Here is a tiny trained network, its code and every weight. The questions are about switching its units off for an input and a target symbol, where a switched-off unit gives its printed mean instead of its output.

import numpy as np


def w(rows, s, z=0):
    codes = np.array(rows[::2]) - 128.0
    scale = np.full(codes.shape[1], s)
    scale[-1] = z or s
    return codes * scale


def f(y):
    return y / 2 * (1 + np.tanh(0.7978845608 * (y + 0.044715 * y**3)))


def softmax(a):
    e = np.exp(a - a.max(-1, keepdims=True))
    return e / e.sum(-1, keepdims=True)


def log_softmax(a):
    a = a - a.max(-1, keepdims=True)
    return a - np.log(np.exp(a).sum(-1, keepdims=True))


def net(x, mask):
    ids = ['βεθλπστφ'.index(c) for c in x.split()]
    T = len(ids)
    res = E[ids] + P[:T]
    q, k, v = (res @ M[0].T for M in (Q, K, V))
    z = softmax(np.where(np.tri(T) > 0, q @ k.T / 4**0.5, -1e9)) @ v
    res = res + np.where(mask[0], z, O[0][:, -1]) @ O[0][:, :-1]
    y = f(res @ A[0][:, :-1].T + A[0][:, -1])
    res = res + np.where(mask[1:13], y, B[0][:, -1]) @ B[0][:, :-1]
    return log_softmax(res[-1] @ U[:, :-1].T + U[:, -1])


Q, K, V, O, A, B = {}, {}, {}, {}, {}, {}
E = w([
[151,120,127,200,185],'β',
[153,162,182,238,126],'ε',
[150,49,123,112,142],'θ',
[134,110,117,201,145],'λ',
[147,129,127,230,168],'π',
[95,15,30,120,97],'σ',
[76,138,134,203,5],'τ',
[140,97,188,39,146],'φ',
],0.016)
P = w([
[181,190,23,67,135],'0',
[194,160,99,26,109],'1',
[142,108,37,134,134],'2',
[168,74,104,112,122],'3',
[138,53,85,136,139],'4',
[132,57,108,165,145],'5',
[121,43,130,153,145],'6',
[106,62,154,170,149],'7',
[84,56,151,182,169],'8',
[80,43,166,177,185],'9',
[65,48,184,182,178],'10',
[66,47,211,191,206],'11',
[34,1,157,182,218],'12',
],0.0093)
Q[0] = w([
[183,203,124,3,98],'head 1',
[218,118,184,112,150],'head 1',
[164,213,98,91,140],'head 1',
[136,32,99,176,185],'head 1',
],0.011)
K[0] = w([
[252,213,41,156,111],'head 1',
[100,107,86,164,95],'head 1',
[243,223,52,14,69],'head 1',
[1,103,241,142,129],'head 1',
],0.0062)
V[0] = w([
[69,134,101,99,108],'head 1',
[132,87,205,5,95],'head 1',
[206,119,133,106,167],'head 1',
[185,154,225,184,100],'head 1',
],0.012)
O[0] = w([
[183,59,88,172,178,151],'head 1',
[200,100,248,141,108,16],'head 1',
[45,103,225,99,163,60],'head 1',
[158,171,129,44,38,4],'head 1',
],0.012,0.005)
A[0] = w([
[46,166,35,106,204,82],'neuron 1',
[35,165,126,74,249,15],'neuron 2',
[196,87,67,104,129,163],'neuron 3',
[130,254,108,109,95,3],'neuron 4',
[182,109,119,208,29,210],'neuron 5',
[82,61,118,70,77,113],'neuron 6',
[41,125,172,151,52,124],'neuron 7',
[59,49,152,105,97,80],'neuron 8',
[90,98,143,120,112,120],'neuron 9',
[84,62,69,76,101,130],'neuron 10',
[238,104,188,174,166,61],'neuron 11',
[166,119,117,225,160,67],'neuron 12',
],0.0073,0.0034)
B[0] = w([
[114,74,141,195,44,254],'neuron 1',
[101,58,131,74,27,159],'neuron 2',
[159,190,169,29,96,197],'neuron 3',
[76,20,109,179,41,138],'neuron 4',
[115,58,92,1,166,195],'neuron 5',
[149,233,108,167,239,157],'neuron 6',
[177,123,75,32,144,140],'neuron 7',
[140,201,151,167,90,164],'neuron 8',
[91,149,221,192,160,138],'neuron 9',
[138,219,220,185,100,220],'neuron 10',
[213,116,83,163,125,156],'neuron 11',
[67,29,107,78,125,218],'neuron 12',
],0.0059,0.011)
U = w([
[93,110,121,143,138,44],'β',
[128,148,108,148,141,139],'ε',
[114,90,162,87,167,253],'θ',
[105,160,87,224,201,144],'λ',
[115,107,129,162,94,46],'π',
[102,64,71,118,207,87],'σ',
[214,126,1,106,177,151],'τ',
[195,80,157,147,102,122],'φ',
],0.0078,0.0057)

Each question gives the input, a string of symbols that net reads in full, and the target symbol t.
The units are the heads (4 rows each of Q, K, V and O) and the neurons (one row each of A and B). Each row of codes is followed by its name. A weight is (code - 128) times the scale printed after its matrix; where a second scale follows, it is the last column's (O, A, B and U).
mask holds one flag per unit, heads first, then neurons. A switched-off unit (its flag False) gives its mean, the last column of its rows in O or B, instead of its output. The means were averaged over made-up inputs and are rounded, as every weight is.
A unit's drop is (log p(t) with every unit on - log p(t) with that unit switched off) / (log p(t) with every unit on - log p(t) with every unit switched off).
The circuit of an input: a set's keep is (log p(t) with only the set's units on - log p(t) with every unit switched off) / (log p(t) with every unit on - log p(t) with every unit switched off). Starting from the 12 units with the biggest drops (on a tie, the unit counted first), units are removed one at a time, each time the one whose removal leaves the highest keep (on an exact tie, the one counted first), for as long as the keep stays at least 0.8.
circuit, biggest first: the units of the circuit, biggest drop first
unit that matters most: the unit with the biggest drop
k most important neurons: the k neurons with the biggest drops, biggest first
drop when u is switched off: that unit's drop, to one decimal
input σ σ σ σ φ σ θ φ ε, target θ: 2 most important neurons	(neuron 1; neuron 5)
input τ σ τ, target σ: circuit, biggest first	(head 1; neuron 5; neuron 12)
input σ λ σ ε σ, target λ: unit that matters most	neuron 6
input π τ σ λ τ φ τ φ, target τ: circuit, biggest first	(head 1; neuron 1)
input σ σ σ φ, target σ: 2 most important neurons	(neuron 12; neuron 10)
input σ σ φ, target σ: circuit, biggest first	(head 1; neuron 10)
input σ λ σ σ ε σ σ β θ π σ σ ε, target σ: circuit, biggest first	(neuron 10; neuron 12)
input τ ε φ τ σ σ σ τ τ, target τ: circuit, biggest first	(head 1; neuron 5)
input π τ τ φ π, target φ: 2 most important neurons	(neuron 11; neuron 6)
input λ λ τ σ λ θ τ τ τ θ σ σ π, target σ: circuit, biggest first	(neuron 12; neuron 10)
input φ σ σ β, target σ: circuit, biggest first	(head 1; neuron 12; neuron 10)
input φ θ σ β, target σ: 2 most important neurons	(neuron 10; neuron 12)
input θ β φ σ σ ε σ σ σ φ φ λ β, target θ: 2 most important neurons	(neuron 1; neuron 10)
input σ φ θ, target φ: most important neuron	(neuron 11)
input λ σ λ σ, target λ: 2 most important neurons	(neuron 10; neuron 5)
input ε π ε, target π: 2 most important neurons	(neuron 4; neuron 1)
input τ τ σ τ σ σ φ θ ε σ φ τ, target θ: 2 most important neurons	(neuron 5; neuron 1)
input ε ε σ θ σ σ σ τ σ θ, target τ: drop when head 1 is switched off	1.1
input φ φ φ τ τ σ σ τ ε, target τ: drop when head 1 is switched off	0.6
input π ε ε π τ σ τ τ σ τ π, target τ: drop when head 1 is switched off	0.9
input φ θ τ σ τ, target σ: unit that matters most	neuron 5
